Below are the code and all the weights of a small trained network. Each question names an input and a target symbol and asks about switching units off, where a switched-off unit gives its printed mean instead of its output.

import numpy as np


def w(rows, s, z=0):
    codes = np.array(rows[::2]) - 128.0
    scale = np.full(codes.shape[1], s)
    scale[-1] = z or s
    return codes * scale


def norm(h):
    return h / np.sqrt((h * h).mean(-1, keepdims=True) + 1e-5)


def softmax(a):
    e = np.exp(a - a.max(-1, keepdims=True))
    return e / e.sum(-1, keepdims=True)


def log_softmax(a):
    a = a - a.max(-1, keepdims=True)
    return a - np.log(np.exp(a).sum(-1, keepdims=True))


def net(x, mask):
    ids = ['ΓΘΞΠΣΦζημ'.index(c) for c in x.split()]
    T = len(ids)
    res = E[ids] + P[:T]
    u = 0
    for l in range(3):
        r = norm(res)
        for j in range(3):
            rows = slice(3 * j, 3 * j + 3)
            q, k, v = (r @ M[l][rows].T for M in (Q, K, V))
            z = softmax(np.where(np.tri(T) > 0, q @ k.T / 3**0.5, -1e9)) @ v
            o = O[l][rows]
            res = res + np.where(mask[u + j], z, o[:, -1]) @ o[:, :-1]
        u += 3
    return log_softmax(norm(res)[-1] @ U[:, :-1].T + U[:, -1])


Q, K, V, O = {}, {}, {}, {}
E = w([
[124,151,71],'Γ',
[111,156,99],'Θ',
[202,144,157],'Ξ',
[140,183,120],'Π',
[129,118,143],'Σ',
[92,82,133],'Φ',
[85,112,135],'ζ',
[233,92,60],'η',
[171,51,3],'μ',
],0.036)
P = w([
[139,144,144],'0',
[132,152,133],'1',
[110,27,196],'2',
[157,71,104],'3',
[125,152,151],'4',
[166,156,141],'5',
[167,63,86],'6',
[117,151,157],'7',
[173,170,136],'8',
[167,65,65],'9',
[1,124,99],'10',
[122,152,105],'11',
],0.018)
Q[0] = w([
[66,109,48],'L0H1',
[61,154,192],'L0H1',
[135,121,108],'L0H1',
[29,87,109],'L0H2',
[253,118,173],'L0H2',
[102,59,143],'L0H2',
[109,154,192],'L0H3',
[120,107,88],'L0H3',
[53,209,168],'L0H3',
],0.051)
K[0] = w([
[96,28,126],'L0H1',
[54,162,189],'L0H1',
[147,114,111],'L0H1',
[42,162,189],'L0H2',
[234,47,118],'L0H2',
[83,114,216],'L0H2',
[72,173,166],'L0H3',
[120,95,110],'L0H3',
[53,134,252],'L0H3',
],0.044)
V[0] = w([
[195,179,121],'L0H1',
[114,59,97],'L0H1',
[109,208,195],'L0H1',
[134,121,110],'L0H2',
[103,124,120],'L0H2',
[170,65,123],'L0H2',
[133,102,170],'L0H3',
[167,178,128],'L0H3',
[55,105,254],'L0H3',
],0.025)
O[0] = w([
[198,147,155,88],'L0H1',
[86,164,84,217],'L0H1',
[162,54,184,2],'L0H1',
[149,138,142,144],'L0H2',
[114,136,129,137],'L0H2',
[176,199,139,122],'L0H2',
[134,126,114,130],'L0H3',
[164,118,147,104],'L0H3',
[153,252,122,76],'L0H3',
],0.033,0.0088)
Q[1] = w([
[58,41,172],'L1H1',
[207,132,97],'L1H1',
[195,90,243],'L1H1',
[16,130,121],'L1H2',
[124,124,119],'L1H2',
[240,88,242],'L1H2',
[129,96,104],'L1H3',
[199,71,3],'L1H3',
[216,135,28],'L1H3',
],0.038)
K[1] = w([
[47,43,162],'L1H1',
[213,160,171],'L1H1',
[121,125,253],'L1H1',
[69,71,147],'L1H2',
[121,135,143],'L1H2',
[222,145,182],'L1H2',
[130,97,108],'L1H3',
[231,88,18],'L1H3',
[245,154,53],'L1H3',
],0.042)
V[1] = w([
[107,166,114],'L1H1',
[31,139,198],'L1H1',
[94,173,114],'L1H1',
[252,166,83],'L1H2',
[182,186,132],'L1H2',
[120,103,118],'L1H2',
[203,118,35],'L1H3',
[225,96,32],'L1H3',
[124,92,172],'L1H3',
],0.033)
O[1] = w([
[89,155,155,138],'L1H1',
[171,107,185,68],'L1H1',
[78,163,186,139],'L1H1',
[206,98,89,12],'L1H2',
[203,129,120,29],'L1H2',
[105,122,124,162],'L1H2',
[123,115,35,240],'L1H3',
[132,131,3,251],'L1H3',
[150,165,123,89],'L1H3',
],0.037,0.011)
Q[2] = w([
[101,60,211],'L2H1',
[192,253,117],'L2H1',
[93,55,139],'L2H1',
[40,209,132],'L2H2',
[211,44,127],'L2H2',
[110,133,134],'L2H2',
[93,84,112],'L2H3',
[151,208,164],'L2H3',
[102,80,117],'L2H3',
],0.037)
K[2] = w([
[94,136,228],'L2H1',
[254,125,101],'L2H1',
[56,129,153],'L2H1',
[34,197,180],'L2H2',
[215,57,74],'L2H2',
[116,130,129],'L2H2',
[139,172,149],'L2H3',
[137,136,39],'L2H3',
[130,166,175],'L2H3',
],0.032)
V[2] = w([
[250,45,144],'L2H1',
[139,95,173],'L2H1',
[175,181,75],'L2H1',
[32,172,192],'L2H2',
[143,128,123],'L2H2',
[50,159,55],'L2H2',
[81,118,46],'L2H3',
[144,106,67],'L2H3',
[97,194,68],'L2H3',
],0.023)
O[2] = w([
[2,173,124,94],'L2H1',
[123,133,101,90],'L2H1',
[110,106,169,153],'L2H1',
[22,99,24,255],'L2H2',
[140,127,133,113],'L2H2',
[47,88,143,210],'L2H2',
[165,99,78,201],'L2H3',
[71,141,77,144],'L2H3',
[154,76,110,180],'L2H3',
],0.03,0.0089)
U = w([
[132,15,121,123],'Γ',
[75,2,224,75],'Θ',
[154,148,59,51],'Ξ',
[140,90,205,253],'Π',
[148,242,111,150],'Σ',
[95,253,116,152],'Φ',
[92,143,229,137],'ζ',
[132,152,19,103],'η',
[110,104,76,145],'μ',
],0.019,0.0066)

Each question gives the input, a string of symbols that net reads in full, and the target symbol t.
The units are the heads (3 rows each of Q, K, V and O). Each row of codes is followed by its name. A weight is (code - 128) times the scale printed after its matrix; where a second scale follows, it is the last column's (O and U).
mask holds one flag per head, layer by layer. A switched-off head (its flag False) gives its mean, the last column of its rows in O, instead of its output. The means were averaged over made-up inputs and are rounded, as every weight is.
A unit's drop is (log p(t) with every unit on - log p(t) with that unit switched off) / (log p(t) with every unit on - log p(t) with every unit switched off).
The circuit of an input: a set's keep is (log p(t) with only the set's units on - log p(t) with every unit switched off) / (log p(t) with every unit on - log p(t) with every unit switched off). Starting from all 9 units, units are removed one at a time, each time the one whose removal leaves the highest keep (on an exact tie, the one counted first), for as long as the keep stays at least 0.8.
units of the circuit, in order: the units of the circuit, biggest drop first
most important unit: the unit with the biggest drop
heads that matter: for each layer, one digit per head in row order, 1 if its drop is at least 0.15 and else 0, layers parted by /
drop of u: that unit's drop, to one decimal
input Π Θ Θ Γ η Φ Π η Φ Φ Σ, target Φ: heads that matter	001 / 100 / 000
input Θ Σ Θ Π, target Π: units of the circuit, in order	L0H1; L2H2
input Θ Φ Γ Σ Σ, target Σ: most important unit	L1H2
input ζ Γ Π Θ ζ Θ Θ Σ Π η Θ Σ, target Π: heads that matter	100 / 011 / 000
input Π Π ζ Θ Σ ζ Φ Φ, target ζ: heads that matter	101 / 001 / 000
input Π η Φ, target Θ: heads that matter	101 / 001 / 000
input Γ Π Θ Σ, target Γ: heads that matter	001 / 100 / 000
input η Θ Π, target Σ: units of the circuit, in order	L0H3; L2H1
input Π Σ Π Γ Π Π Γ Γ Ξ, target Γ: heads that matter	001 / 100 / 000
input Π Θ Π η Θ Γ Φ Σ Σ Θ Ξ, target Σ: units of the circuit, in order	L0H1; L0H3
input Ξ Θ Π Π Θ Φ Θ, target Θ: heads that matter	001 / 000 / 000
input Π Θ Θ Θ Σ, target Σ: heads that matter	101 / 010 / 000
input η Θ ζ η η η Π ζ Σ Ξ Ξ, target Σ: units of the circuit, in order	L0H3; L0H1
input Σ Π Θ Σ Π Ξ Σ Φ ζ Θ Π, target ζ: units of the circuit, in order	L1H3
input Φ Γ Θ Σ, target Γ: heads that matter	101 / 000 / 000
input ζ Σ Σ Σ Γ, target Φ: heads that matter	101 / 100 / 000
input Ξ Π Σ Φ Φ Θ Σ Φ Σ Σ, target Φ: units of the circuit, in order	L0H1; L1H1
input Φ Φ Γ Θ Θ Σ Π Θ ζ Θ Φ, target ζ: units of the circuit, in order	L1H3; L0H2; L0H3; L0H1
input Σ Θ η Θ Θ Σ Θ Γ Π Π Π, target Π: heads that matter	110 / 011 / 010
input Θ Φ Θ Σ ζ η Θ Θ ζ, target ζ: most important unit	L0H3
input Π Π Θ Γ, target Γ: heads that matter	001 / 000 / 100
input μ Γ Θ Π Θ ζ Ξ, target Γ: drop of L1H1	0.1
input Σ Π Θ Γ Γ Π Π, target Γ: drop of L2H1	0.3
input Φ Γ Σ Π Φ Σ Γ, target Γ: drop of L2H2	-0.1
input Θ Θ Σ Σ Σ Θ Σ Σ Θ, target Φ: drop of L0H1	0.2
